Rows, each with its class
[ 0.35 -1.96 -0.49  1.59  0.97  0.33  1.48 -3.85 -0.05  0.64  0.46 -2.54
  0.46 -0.42  0.34 -0.64  1.26 -0.37  1.03  1.03 -0.77 -0.53  0.36  0.77
 -0.67 -1.87  0.12 -0.66 -0.20 -0.40] -> W
[-0.42 -0.27 -0.48 -1.43 -1.27  0.09  1.15 -4.40  0.05 -0.42 -0.46 -1.24
 -0.53 -0.54 -1.12 -0.72  0.51  0.06 -1.07  2.19 -0.11  0.55 -2.20  1.27
  0.27  1.09  0.33 -0.86  0.23  1.26] -> W
[ 0.44  0.13 -0.26  0.09 -1.04  0.64  1.10 -4.26 -0.07  0.76  0.26 -2.74
 -0.88 -0.71  0.79 -0.50 -0.16 -0.85  1.34 -0.46 -0.30  0.29 -1.16  1.01
 -1.07  0.80 -0.33  0.49  0.15 -0.76] -> R
[-0.07 -1.05  0.12 -1.53 -0.44  0.00  2.50 -4.63 -0.06 -0.20 -0.24 -1.34
 -1.06 -0.56 -0.11 -1.06  0.92 -0.03  0.26  2.36 -0.12  0.83 -1.02  1.25
  0.29 -0.46  0.23 -0.26 -0.19  0.03] -> W
[-0.34 -1.19  0.39 -0.52  0.44  0.35  0.66 -1.40 -0.28 -0.56  0.17 -1.33
 -0.24 -0.28 -0.12  0.55  0.50  0.29 -0.30  1.74 -0.27  0.32 -0.71  0.48
  0.78 -0.96  1.02 -0.97 -0.09 -0.90] -> B
[ 0.61 -0.25 -0.09 -0.14  0.68  0.48  1.93 -1.54  0.45  0.38  0.12 -1.26
  0.10  1.46  0.45 -0.18  0.45 -0.31  0.66 -0.41  0.12  0.02 -0.04  0.50
 -0.65 -0.70 -0.58 -0.18 -0.74  0.13] -> P
[ 0.56 -0.56  0.84 -0.32  0.52 -0.95 -1.05  6.41 -0.32 -1.07 -0.01  3.72
  0.39  1.32 -1.71  0.14 -0.71  1.83 -1.84  2.00  0.62  1.34  3.84 -0.88
  1.44 -0.53  1.04 -0.45 -0.16  1.50] -> B
[-0.91  0.12 -0.43 -0.30  0.46  0.28  0.23 -0.51 -0.17  0.53 -0.08 -1.56
 -0.71 -0.79 -0.33  0.41 -1.20 -0.22 -0.42  0.63 -0.36  0.76 -1.36  0.43
 -0.01  0.71  0.00  0.46 -0.04 -1.42] -> J
[ 0.11 -0.49 -0.26 -0.46 -1.09  0.37  0.61 -3.27 -0.05  0.81  0.16 -1.84
 -0.63 -0.48  0.49 -0.07 -0.08 -0.45  0.87  0.21 -0.40  0.40  0.06  0.44
  0.14 -0.26 -0.03  0.76  0.16 -1.55] -> F
[ 0.02  0.84 -0.65 -0.64 -0.77 -0.05  1.86 -3.92  0.16 -0.26 -0.31  0.17
 -0.75 -0.14 -0.05 -0.39  0.46 -0.53  0.79  0.62  0.09 -0.73 -1.61  1.17
 -0.24  1.22 -1.50  0.05  0.09 -0.90] -> R
[ 0.04 -1.02 -0.06  0.83  0.47  1.21 -0.73 -2.78  0.13 -0.30  0.60 -4.31
 -0.04 -1.23  1.49  0.91  0.78 -0.85  0.82 -0.29  0.36  0.15 -1.81 -0.18
  0.57 -1.11  0.83 -0.35  0.27 -1.26] -> B
[-2.58 -0.24 -0.49  0.12 -0.24  0.44  0.69  2.93 -0.52  0.02  0.24 -0.09
 -1.70 -0.33  0.71  0.95  0.68  0.09 -0.62 -1.02 -0.07 -1.09 -2.33  0.92
  0.72  1.30  0.12  0.75  0.16 -2.31] -> Q
[-1.11  0.21 -0.19 -0.73 -0.86 -0.05  1.56  1.63 -0.02  0.62 -0.24  1.13
 -1.19  0.67  0.24  0.26 -0.11 -0.03  0.35 -1.24  0.10 -0.53 -1.08  0.82
 -0.61  1.47 -0.65  0.62 -0.11 -0.82] -> Q
[-0.52 -0.30 -0.39 -1.92 -0.59 -0.34  1.59 -4.53  0.15 -0.24 -0.17  0.74
 -0.21 -0.65 -0.72 -0.34  0.54  0.14  0.98  2.37 -0.66  0.66 -1.82  0.89
  0.34 -0.66  0.27 -1.09 -0.86 -0.35] -> W
[-0.07 -1.32  0.00 -0.80  0.23  0.29  0.91 -3.29 -0.27  0.56  0.54 -0.86
 -0.32 -0.82 -0.03 -0.07 -0.10 -0.40  1.43  1.14 -0.47  0.51 -0.12  1.39
 -0.64 -0.87  0.06 -0.87  0.51 -0.88] -> W
[-2.48 -0.24 -0.27 -0.90  1.46 -0.34  1.51  0.02 -0.15  0.37 -0.72 -1.15
  0.31 -0.88  0.03  0.26  1.74  0.12  1.51 -0.56 -0.27 -0.19 -2.25  1.10
 -0.68 -0.71 -0.06 -1.81 -1.36 -1.08] -> F
[ 0.28 -0.92 -0.21 -0.80  0.38  0.92  1.59 -6.38  0.06  0.00  0.01 -2.41
  1.42 -1.08  0.12 -0.82  1.00 -0.71  0.75  1.82 -0.50 -0.28 -1.58  0.20
  0.03 -1.41  1.43 -0.50  0.16  0.00] -> W
[ 0.13 -0.29 -0.06  0.31  0.11  0.45  0.67 -2.90  0.07 -0.06  0.50 -2.66
 -0.58 -0.67  0.70 -0.55 -0.10 -0.77  0.12 -0.99 -0.50 -0.10 -0.84  0.69
 -1.47 -0.29  0.67  0.55  0.42 -0.23] -> B

Rows with their classes
[-0.08 -0.67 -0.31 -0.27 -0.31  0.08  1.12 -0.28 -0.76 -0.90  0.23  0.80
 -0.57  1.25 -0.04 -0.44 -0.21  0.34  0.49 -0.34  0.59 -0.31 -0.10 -0.05
 -0.23  0.36  0.47 -0.65  0.00  0.56] -> <84>
[ 0.94 -0.41 -0.35 -0.73 -0.19  0.37  0.88 -0.18 -0.48 -1.24  0.26  0.96
 -0.16  1.38  0.45 -0.39 -0.26  0.68 -0.41  0.23  0.09 -0.10 -0.15  0.54
 -0.05  0.24  2.00 -0.94  0.68  0.74] -> <84>
[ 0.09  0.20 -0.58 -0.05  0.63  0.44  0.17  0.17 -0.36 -0.11 -0.63 -0.24
 -0.44  0.73  0.23  0.26  0.97 -0.65 -0.56 -0.33 -0.26  0.15  0.11 -0.11
  0.53  0.96  0.69  0.11 -0.93  0.18] -> <88>
[-1.37  0.43 -0.25 -0.71  0.07  0.16 -0.50 -0.06  0.12 -0.34 -0.31 -0.08
 -0.88  0.44 -0.86  0.26  0.28 -1.96  1.63 -0.08  2.01  0.03  0.04  1.14
 -0.32  0.66 -0.44  0.04  0.59 -0.09] -> <87>
[ 0.10  0.21  0.22 -0.13  0.29 -0.16  0.34  0.01  0.41  0.33 -0.01 -0.36
 -0.11  0.03 -1.07  0.54  0.49 -0.43  0.65 -0.19  1.02 -0.08 -0.02  0.44
  0.13  0.43 -0.60  0.10 -0.07 -0.55] -> <87>
[-0.78  0.17  0.07 -0.31 -0.79 -0.62  0.49 -0.16  0.39 -0.39 -0.44 -0.90
 -0.39  0.09  0.00  0.72  0.41 -0.45 -0.40  0.18  0.99 -0.07  0.07  0.06
 -0.02  0.45  0.10  0.14 -0.28 -0.38] -> <82>
[-0.14  0.31 -0.02 -0.56 -0.16  0.60  0.54  0.06  0.28 -0.51  0.02  0.21
 -0.33  0.60  0.00  0.45  0.13  0.26 -0.03  0.25  0.19 -0.11 -0.38  0.79
  0.36  0.60  0.79 -0.05  0.44  0.35] -> <95>
[ 0.49 -0.09  0.14 -0.09  0.09 -0.21  0.84 -0.33 -0.26 -0.75  0.29  0.72
 -0.21  0.45  0.82 -0.09  0.14  0.17 -0.10 -0.18 -0.58 -0.05 -0.50 -0.22
 -0.29 -0.10  0.99 -0.08  0.08  0.93] -> <84>
[ 0.45 -0.68  0.30 -0.72 -0.03 -0.70  0.99  0.05 -0.67 -0.65  0.40  0.44
  0.39 -0.10 -0.29 -0.14 -0.03  0.34  0.89 -0.55  2.77 -0.15  0.06  0.25
 -0.43  0.26 -0.13 -1.05  0.48 -0.26] -> <84>
[-0.77  0.50 -0.53 -0.46  0.63  0.31 -0.55  0.24  0.20 -0.15 -0.51  0.07
 -0.61  0.19 -0.30  0.11  0.73 -0.88  0.06  0.11  0.14  0.29  0.48  0.49
  0.29  0.61 -0.01 -0.06  0.00 -0.09] -> <95>
[-0.23  0.75  0.14 -0.58 -0.20 -0.05  1.32 -0.10  0.13 -0.21 -0.60 -0.75
 -0.60  0.31  0.73  0.88  1.21 -1.48  0.38 -0.03  0.62 -0.21 -0.44  0.66
 -0.10  1.19  0.16  0.21 -0.57  0.58] -> <95>
[-0.29  0.51  0.20 -0.29 -0.17  0.04 -0.19  0.14  0.53  0.61 -0.02 -0.29
 -0.25 -0.59 -0.05  0.38 -0.29 -1.23  0.68 -0.07  0.07  0.03 -0.44  0.29
 -0.53  0.09 -0.86  0.40  0.54  0.33] -> <88>
[-0.06  0.27 -0.58 -0.49  0.65  0.04  0.03  0.04 -0.50 -0.05 -0.40 -0.07
  0.02 -0.01 -0.37 -0.16  0.60 -0.28  0.75  0.04  0.91  0.54  0.53  0.86
  0.20  0.40  0.38 -0.82  0.20 -0.45] -> <87>
[ 0.43  0.71  0.10 -0.57  0.41 -1.24 -0.18  0.74  0.12  0.60 -0.19 -0.37
  0.49 -1.40  0.57 -0.03  0.05 -0.68  0.61 -0.09  0.10  0.48  0.55  0.31
  0.29  0.51 -0.64 -0.33 -0.29  0.08] -> <88>
[-0.42  1.05  0.69 -0.95 -0.04  0.48  0.31 -0.07  0.14 -0.40 -0.99 -2.21
  0.00  0.12  1.30  0.72  0.87 -2.11 -0.92  0.24  0.94  0.29 -0.73  0.22
 -0.41  0.45  1.05  0.53 -0.32  0.56] -> <95>
[ 0.03 -0.35  0.46 -0.76 -0.12 -0.30  1.80 -0.07  0.56 -0.51  0.11 -0.26
 -0.03 -0.02 -0.13  0.32 -0.60  0.88  0.49  1.23  1.48 -0.20  0.65  1.01
 -0.12  0.60  0.59 -1.27  0.88 -0.27] -> <84>
[-0.60  0.17 -0.42 -0.60  0.39  0.17  0.06 -0.13 -0.70 -0.30 -0.27  0.24
 -0.48  0.75 -0.75 -0.11  0.54 -0.49  0.86 -0.34  1.43  0.20  0.22  0.07
 -0.03  0.50 -0.26 -0.26 -0.27 -0.08] -> <87>
[ 0.43 -0.05 -0.44 -0.62 -0.26  0.03  0.73 -0.15 -0.12 -0.61  0.55  1.35
 -0.42  0.68 -0.43 -0.34 -0.21  0.32  1.11  0.02  0.81 -0.25 -0.20  1.07
 -0.05  0.85  0.59 -1.25  1.07  0.65] -> <84>
[ 1.50  0.34 -1.07 -0.14  0.88  0.03  0.74  0.13 -1.22 -0.62 -0.18  0.50
  0.08  0.83  0.48 -1.11  1.72  0.70 -0.24 -0.37 -0.22  0.10  0.43 -0.31
  1.02  0.59  1.54 -1.19 -1.19  0.16] -> <82>
[ 0.20  0.94 -0.59 -0.73  1.04 -0.33 -0.43  0.01  0.36  0.23 -0.01  0.35
 -0.11  1.10  0.02 -0.31  0.11  0.12  0.40  0.98 -0.78  0.89  0.94  1.43
  0.92  0.62  0.62 -1.38  0.19 -0.33] -> <88>
[ 0.37 -0.68 -0.46  0.11  0.65 -0.90 -0.62  0.04 -0.97  0.25 -0.10  0.99
  0.30 -0.23  0.42 -1.26 -0.03  0.88  0.36 -0.41 -0.78  0.39  0.92 -1.19
  0.36 -0.71 -0.20 -0.60 -1.03 -0.16] -> <83>
[ 0.25  0.54 -0.42 -0.08  0.24 -0.13 -0.73 -0.07 -0.10  0.20 -0.10  0.73
 -0.19 -0.01  0.72 -0.62 -0.02 -0.38  0.00 -0.02 -1.85  0.46 -0.05  0.02
  0.14 -0.41  0.10 -0.43 -0.20  0.68] -> <88>
[ 1.61 -0.79 -0.24  0.58  0.07 -0.23  1.04  0.35 -1.45 -0.02  0.37  1.17
  0.00  1.16  0.37 -0.65  0.89  1.53 -0.16 -1.13 -0.49 -0.39 -0.70 -1.78
  0.29  0.21  0.16  0.00 -1.60  0.89] -> <83>

Rows, each with its class
[ 0.66 -0.40  0.89  0.74  0.31 -0.72 -0.89  0.62  0.82  0.29 -0.87  1.76
  0.20 -1.21  1.74 -2.73  0.13 -0.23 -0.31  0.65 -1.53  0.45  2.12  0.49
 -2.97  0.36  1.17 -4.14 -0.62  0.86] -> lura
[ 0.92  0.07 -0.47  0.18  0.42 -1.12 -1.05 -0.91 -0.15 -0.12  0.27  1.40
  0.26 -0.44  0.20 -1.09  1.25 -0.40  1.26  0.90  0.27 -0.03  3.08  0.32
 -3.33  0.35 -0.29 -3.24 -1.59  1.72] -> lura
[ 1.12  0.38 -0.40 -0.30  1.28  0.34 -0.42 -0.01 -0.33 -0.32 -0.81  1.68
 -1.36 -0.16  0.78 -3.18  0.19 -0.73 -0.82  0.67  0.53 -0.54  3.03 -0.06
 -3.47  0.83 -0.04 -2.66 -0.82  2.53] -> lura
[ 1.64  0.64 -1.65  0.16  0.79 -0.66  0.15  0.29 -0.47 -1.08  0.41  1.44
 -0.13  1.52 -0.33 -2.07  0.60 -0.52  0.22  0.63  0.53 -0.66  3.41  0.09
 -4.66  0.15 -0.88 -1.99 -1.54  2.69] -> sobod
[ 0.36 -0.08 -0.27  0.49 -0.27  0.04 -1.65  0.68 -0.46  0.59  0.51  2.54
 -1.96 -0.56  0.61 -1.30 -0.11 -1.47  2.32  0.25 -0.25 -0.43  2.99  0.75
 -3.62 -1.16 -0.57 -3.36 -1.16  1.44] -> tesa
[ 1.69 -0.05 -0.67  2.82  0.83  0.58 -0.77  0.07  0.29  0.29  0.83  1.11
 -2.01  0.38 -0.23 -1.27  0.29 -0.39  1.61  0.75  0.00 -0.12  1.85  0.22
 -7.18 -0.07 -0.84 -2.54 -1.33  0.80] -> tesa
[ 0.69  0.32 -0.58 -1.05  0.74  0.92  0.59 -0.56 -0.06 -1.34 -2.18  0.63
  1.12  1.22  1.13 -3.08  1.55 -1.18 -1.75  0.22  0.83 -0.03  3.93 -0.13
 -2.57  0.93 -0.45 -1.97 -0.96  2.79] -> Kub
[ 0.82 -0.42 -0.55 -0.01  0.42  0.48 -0.69  0.47  0.02 -0.86  0.65  3.08
 -3.22  0.19 -0.46 -3.40  0.82 -0.95  0.06  0.24  0.24  0.39  1.13 -0.42
 -3.71 -0.61 -0.51 -2.70 -2.73  1.34] -> goson
[ 0.69  2.57  1.88 -0.45  0.12  1.19 -1.86  0.93 -0.25  1.04 -1.90  1.61
 -0.84  0.03  3.25 -1.63 -0.21 -1.15  2.32 -0.16  0.92 -0.85  3.25  1.26
 -1.00  0.90 -0.25 -2.68  0.97  1.19] -> goson
[ 0.38 -0.15  1.32 -1.21  0.22  1.16 -1.28  2.30 -0.64  0.18 -3.19  2.78
 -0.19 -1.69  3.78 -4.64 -0.05 -1.32 -2.85 -0.15  0.59  0.74  1.60  0.02
 -0.86  0.52  1.39 -0.58  1.45  0.38] -> Kub
[ 0.43  0.58  0.04 -0.20  0.41  0.41 -1.39  0.31  0.20  0.25  0.11  2.26
 -0.61 -0.20  1.20 -1.67 -0.06 -1.11  1.13  0.05  0.19 -0.01  1.89 -0.04
 -2.38 -0.04 -0.44 -2.54 -1.30  0.56] -> goson
[ 0.67  0.12  0.07  0.98 -0.28 -0.27 -0.13  0.45  0.20  0.31  0.74  1.74
 -1.40 -0.28  0.08 -2.33  0.49 -0.15  0.53  1.56 -0.81  0.05  1.39 -0.44
 -2.87 -0.01  0.73 -2.46 -0.98  1.90] -> tesa
[ 1.19  0.07  0.52 -0.35 -0.32  1.00 -1.23  0.74 -1.54  0.47  0.05  2.78
 -2.48 -0.25  1.05 -2.37  0.05 -0.22  1.25  0.80  0.45  0.29  1.56  0.00
 -3.12 -0.44 -0.13 -2.85 -0.49  0.47] -> lura
[ 1.52  0.30  0.08 -0.53  0.95  1.03 -2.34  0.40 -0.22 -1.62 -0.48  2.41
 -0.46  0.37  1.48 -3.20  0.52 -1.25  1.10  1.58  1.21 -0.48  4.34  0.48
 -4.22 -0.06 -4.26 -4.26 -2.65  3.56] -> goson
[ 0.78  0.82  0.53 -0.54  0.14  1.06 -1.94 -0.55 -0.20  0.96 -1.15  1.73
 -1.57 -0.42  3.38 -1.69 -0.03 -2.07  1.25 -0.45  1.12 -0.25  2.17  1.25
 -1.75  0.26 -0.78 -3.17  0.37  0.82] -> goson
